Below is a small trained network, with its code and all its weights. Each question gives an input and a target symbol and asks what happens when units are switched off, that is, made to give their printed mean instead of their output.

import numpy as np


def w(rows, s, z=0):
    codes = np.array(rows[::2]) - 128.0
    scale = np.full(codes.shape[1], s)
    scale[-1] = z or s
    return codes * scale


def norm(h):
    return h / np.sqrt((h * h).mean(-1, keepdims=True) + 1e-5)


def f(y):
    return y / 2 * (1 + np.tanh(0.7978845608 * (y + 0.044715 * y**3)))


def softmax(a):
    e = np.exp(a - a.max(-1, keepdims=True))
    return e / e.sum(-1, keepdims=True)


def log_softmax(a):
    a = a - a.max(-1, keepdims=True)
    return a - np.log(np.exp(a).sum(-1, keepdims=True))


def net(x, mask):
    ids = ['ΓΨαδεζηλμπστφω'.index(c) for c in x.split()]
    T = len(ids)
    res = E[ids] + P[:T]
    r = norm(res)
    for j in range(3):
        rows = slice(2 * j, 2 * j + 2)
        q, k, v = (r @ M[0][rows].T for M in (Q, K, V))
        z = softmax(np.where(np.tri(T) > 0, q @ k.T / 2**0.5, -1e9)) @ v
        o = O[0][rows]
        res = res + np.where(mask[j], z, o[:, -1]) @ o[:, :-1]
    y = f(norm(res) @ A[0][:, :-1].T + A[0][:, -1])
    res = res + np.where(mask[3:19], y, B[0][:, -1]) @ B[0][:, :-1]
    return log_softmax(norm(res)[-1] @ U[:, :-1].T + U[:, -1])


Q, K, V, O, A, B = {}, {}, {}, {}, {}, {}
E = w([
[129,184,200],'Γ',
[55,155,159],'Ψ',
[141,137,139],'α',
[127,140,144],'δ',
[63,31,108],'ε',
[154,146,144],'ζ',
[84,178,127],'η',
[55,39,97],'λ',
[165,72,135],'μ',
[107,195,128],'π',
[120,107,206],'σ',
[118,99,5],'τ',
[92,131,83],'φ',
[243,107,82],'ω',
],0.017)
P = w([
[22,95,96],'0',
[135,174,111],'1',
[162,254,137],'2',
[112,54,61],'3',
[164,156,121],'4',
[131,166,114],'5',
[141,151,107],'6',
[126,139,104],'7',
[116,131,109],'8',
[124,155,103],'9',
[156,152,137],'10',
],0.0087)
Q[0] = w([
[66,105,94],'h0',
[12,175,155],'h0',
[88,111,122],'h1',
[88,150,144],'h1',
[213,161,110],'h2',
[98,152,195],'h2',
],0.011)
K[0] = w([
[254,184,161],'h0',
[191,47,204],'h0',
[202,100,128],'h1',
[83,49,112],'h1',
[194,20,98],'h2',
[56,80,136],'h2',
],0.0076)
V[0] = w([
[180,131,10],'h0',
[75,101,110],'h0',
[184,69,139],'h1',
[106,134,16],'h1',
[57,190,203],'h2',
[140,54,233],'h2',
],0.013)
O[0] = w([
[112,250,151,60],'h0',
[64,77,66,191],'h0',
[196,169,210,3],'h1',
[215,154,17,183],'h1',
[56,190,157,249],'h2',
[48,50,168,59],'h2',
],0.011,0.0039)
A[0] = w([
[135,170,145,132],'n0',
[76,171,62,167],'n1',
[83,139,212,164],'n2',
[103,9,100,104],'n3',
[211,186,198,214],'n4',
[95,96,169,135],'n5',
[67,113,225,155],'n6',
[254,7,142,250],'n7',
[195,133,151,161],'n8',
[193,113,170,255],'n9',
[62,150,13,150],'n10',
[32,84,156,85],'n11',
[47,98,164,74],'n12',
[70,106,220,134],'n13',
[194,126,160,150],'n14',
[97,214,121,76],'n15',
],0.01,0.002)
B[0] = w([
[93,153,123,136],'n0',
[170,141,206,218],'n1',
[99,75,41,159],'n2',
[145,164,222,203],'n3',
[22,114,49,142],'n4',
[129,97,103,141],'n5',
[98,34,30,168],'n6',
[6,235,103,207],'n7',
[73,132,98,126],'n8',
[70,143,78,132],'n9',
[217,126,229,255],'n10',
[179,85,102,186],'n11',
[152,89,83,169],'n12',
[110,36,48,162],'n13',
[95,151,75,123],'n14',
[116,193,193,184],'n15',
],0.014,0.0068)
U = w([
[98,118,148,78],'Γ',
[92,88,164,151],'Ψ',
[125,151,155,4],'α',
[118,114,170,3],'δ',
[140,120,155,29],'ε',
[116,130,172,51],'ζ',
[181,174,140,71],'η',
[151,129,176,42],'λ',
[1,130,189,176],'μ',
[137,187,177,218],'π',
[102,67,122,219],'σ',
[223,193,77,122],'τ',
[189,196,133,132],'φ',
[121,234,26,215],'ω',
],0.0091,0.0046)

Each question gives the input, a string of symbols that net reads in full, and the target symbol t.
The units are the heads (2 rows each of Q, K, V and O) and the neurons (one row each of A and B). Each row of codes is followed by its name. A weight is (code - 128) times the scale printed after its matrix; where a second scale follows, it is the last column's (O, A, B and U).
mask holds one flag per unit, heads first, then neurons. A switched-off unit (its flag False) gives its mean, the last column of its rows in O or B, instead of its output. The means were averaged over made-up inputs and are rounded, as every weight is.
A unit's drop is (log p(t) with every unit on - log p(t) with that unit switched off) / (log p(t) with every unit on - log p(t) with every unit switched off).
The circuit of an input: a set's keep is (log p(t) with only the set's units on - log p(t) with every unit switched off) / (log p(t) with every unit on - log p(t) with every unit switched off). Starting from the 12 units with the biggest drops (on a tie, the unit counted first), units are removed one at a time, each time the one whose removal leaves the highest keep (on an exact tie, the one counted first), for as long as the keep stays at least 0.8.
circuit, biggest first: the units of the circuit, biggest drop first
k most important neurons: the k neurons with the biggest drops, biggest first
heads that matter: for each layer, one digit per head in row order, 1 if its drop is at least 0.15 and else 0, layers parted by /
drop when u is switched off: that unit's drop, to one decimal
input λ Ψ μ, target μ: heads that matter => 001
input φ φ α ω α, target ω: circuit, biggest first => h2, n7
input η σ ε α μ τ ω ζ, target ω: heads that matter => 011
input Γ ω Γ λ ω α Ψ α μ λ α, target μ: circuit, biggest first => h2, n7
input σ ω Γ, target σ: heads that matter => 000
input μ Ψ ζ, target μ: 3 most important neurons => n7, n10, n1
input μ α α ε ω ω τ ω Ψ μ, target ω: heads that matter => 000
input μ τ ω σ, target ω: heads that matter => 010
input σ Ψ α, target σ: heads that matter => 001
input σ σ ω ω Ψ ω σ ε π, target σ: heads that matter => 010
input Ψ Ψ η μ Ψ ζ σ Γ η, target σ: heads that matter => 111
input σ λ Γ, target σ: heads that matter => 000
input ω ω λ, target ω: 2 most important neurons => n4, n10
input Ψ τ η ζ ε η ζ, target ω: drop when h2 is switched off => 1.4
input Ψ σ α, target σ: drop when h1 is switched off => 0.1
input Ψ ω α Ψ μ ζ, target μ: drop when n7 is switched off => 0.6
